Here is a tiny trained network, its code and every weight. The questions are about switching its units off for an input and a class, where a switched-off unit gives its printed mean instead of its output.

import numpy as np


def w(rows, s, z=0):
    codes = np.array(rows[::2]) - 128.0
    scale = np.full(codes.shape[1], s)
    scale[-1] = z or s
    return codes * scale


def f(y):
    return y / 2 * (1 + np.tanh(0.7978845608 * (y + 0.044715 * y**3)))


def log_softmax(a):
    a = a - a.max(-1, keepdims=True)
    return a - np.log(np.exp(a).sum(-1, keepdims=True))


def net(x, mask):
    res = np.array(x, float).reshape(1, 7) / 4 @ E
    y = f(res @ A[0][:, :-1].T + A[0][:, -1])
    res = res + np.where(mask, y, B[0][:, -1]) @ B[0][:, :-1]
    return log_softmax(res[-1] @ U[:, :-1].T + U[:, -1])


A, B = {}, {}
E = w([
[129,101,254],'x0',
[128,131,128],'x1',
[127,128,125],'x2',
[128,128,128],'x3',
[126,129,128],'x4',
[49,201,148],'x5',
[8,27,150],'x6',
],0.0077)
A[0] = w([
[91,57,110,51],'N0',
[85,117,120,35],'N1',
[78,101,119,52],'N2',
[102,141,65,100],'N3',
[160,226,150,103],'N4',
[91,96,129,66],'N5',
[121,86,235,166],'N6',
[60,144,191,58],'N7',
[162,158,124,55],'N8',
[140,130,180,56],'N9',
[184,172,115,29],'N10',
[28,83,96,75],'N11',
[187,64,73,172],'N12',
[144,146,123,68],'N13',
[166,199,125,46],'N14',
[137,115,143,218],'N15',
[137,154,121,50],'N16',
[74,175,191,184],'N17',
[165,61,137,182],'N18',
[167,189,167,19],'N19',
[246,62,148,132],'N20',
[121,125,72,81],'N21',
[93,93,122,70],'N22',
[138,192,165,149],'N23',
[159,137,226,81],'N24',
[106,134,69,74],'N25',
[104,154,137,170],'N26',
[196,157,145,1],'N27',
[70,97,119,45],'N28',
[169,54,105,46],'N29',
[88,76,99,88],'N30',
[186,152,127,86],'N31',
[184,122,132,89],'N32',
[95,87,118,74],'N33',
[57,227,95,123],'N34',
[117,161,162,236],'N35',
[107,97,58,122],'N36',
[135,198,135,72],'N37',
[131,113,188,111],'N38',
[70,205,154,80],'N39',
],0.013,0.0054)
B[0] = w([
[175,107,206,165],'N0',
[110,117,152,126],'N1',
[160,102,163,143],'N2',
[190,200,105,160],'N3',
[106,76,171,211],'N4',
[186,106,178,142],'N5',
[166,188,59,254],'N6',
[136,109,148,172],'N7',
[177,123,220,141],'N8',
[170,171,117,138],'N9',
[147,125,194,168],'N10',
[156,123,161,197],'N11',
[67,122,107,216],'N12',
[123,111,176,123],'N13',
[162,129,197,178],'N14',
[147,113,51,181],'N15',
[150,97,138,121],'N16',
[97,116,74,204],'N17',
[54,135,68,205],'N18',
[145,116,143,155],'N19',
[95,87,76,247],'N20',
[245,175,135,144],'N21',
[255,96,234,142],'N22',
[128,75,120,181],'N23',
[201,226,101,194],'N24',
[196,152,96,146],'N25',
[128,103,103,154],'N26',
[164,93,149,155],'N27',
[147,111,178,150],'N28',
[122,34,94,158],'N29',
[163,171,196,161],'N30',
[124,57,201,170],'N31',
[146,59,138,154],'N32',
[152,119,181,145],'N33',
[98,80,92,212],'N34',
[87,127,55,198],'N35',
[131,182,100,168],'N36',
[140,53,157,160],'N37',
[181,162,106,169],'N38',
[78,33,97,170],'N39',
],0.0065,0.0074)
U = w([
[168,96,254,38],'0',
[128,131,142,240],'1',
[125,132,145,232],'2',
[101,71,114,2],'3',
[129,141,146,198],'4',
[198,217,135,22],'5',
],0.014,0.0066)

Each question gives the input, the list of numbers given to net, and the class t.
The units are the neurons (one row each of A and B). Each row of codes is followed by its name. A weight is (code - 128) times the scale printed after its matrix; where a second scale follows, it is the last column's (A, B and U).
mask holds one flag per neuron, in row order. A switched-off neuron (its flag False) gives its mean, the last column of its row in B, instead of its output. The means were averaged over made-up inputs and are rounded, as every weight is.
A unit's drop is (log p(t) with every unit on - log p(t) with that unit switched off) / (log p(t) with every unit on - log p(t) with every unit switched off).
The circuit of an input: a set's keep is (log p(t) with only the set's units on - log p(t) with every unit switched off) / (log p(t) with every unit on - log p(t) with every unit switched off). Starting from the 12 units with the biggest drops (on a tie, the unit counted first), units are removed one at a time, each time the one whose removal leaves the highest keep (on an exact tie, the one counted first), for as long as the keep stays at least 0.8.
circuit, biggest first: the units of the circuit, biggest drop first
top k neurons: the k neurons with the biggest drops, biggest first
drop of u: that unit's drop, to one decimal
input [8,3,-4,7,-3,0,6], class 5: circuit, biggest first	N6, N24, N38
input [8,-2,5,7,-1,0,-5], class 5: top 2 neurons	N24, N6
input [8,-3,-5,6,1,-4,-2], class 5: circuit, biggest first	N24, N6
input [8,7,1,-8,2,1,-5], class 5: circuit, biggest first	N24
input [3,5,-6,-4,4,7,7], class 0: circuit, biggest first	N22, N11
input [-6,2,-6,-4,-1,8,-1], class 3: circuit, biggest first	N34, N39
input [8,-3,-7,-7,-1,-3,-2], class 5: circuit, biggest first	N24, N6
input [8,3,-2,2,0,-1,7], class 5: circuit, biggest first	N6, N24, N38
input [7,-3,-4,1,-7,2,-8], class 0: circuit, biggest first	N4, N31
input [7,0,6,3,-1,-7,-3], class 3: top 2 neurons	N20, N18
input [-7,-3,2,1,3,-8,-7], class 3: top 2 neurons	N20, N12
input [8,5,-3,5,3,-6,7], class 5: top 3 neurons	N6, N24, N38
input [-3,3,2,4,6,-7,7], class 0: drop of N30	0.2
input [5,5,-2,8,6,8,-4], class 3: drop of N35	0.1
input [-7,-1,-3,8,3,7,-5], class 3: circuit, biggest first	N34
input [2,3,3,-5,0,7,-1], class 3: drop of N34	0.1
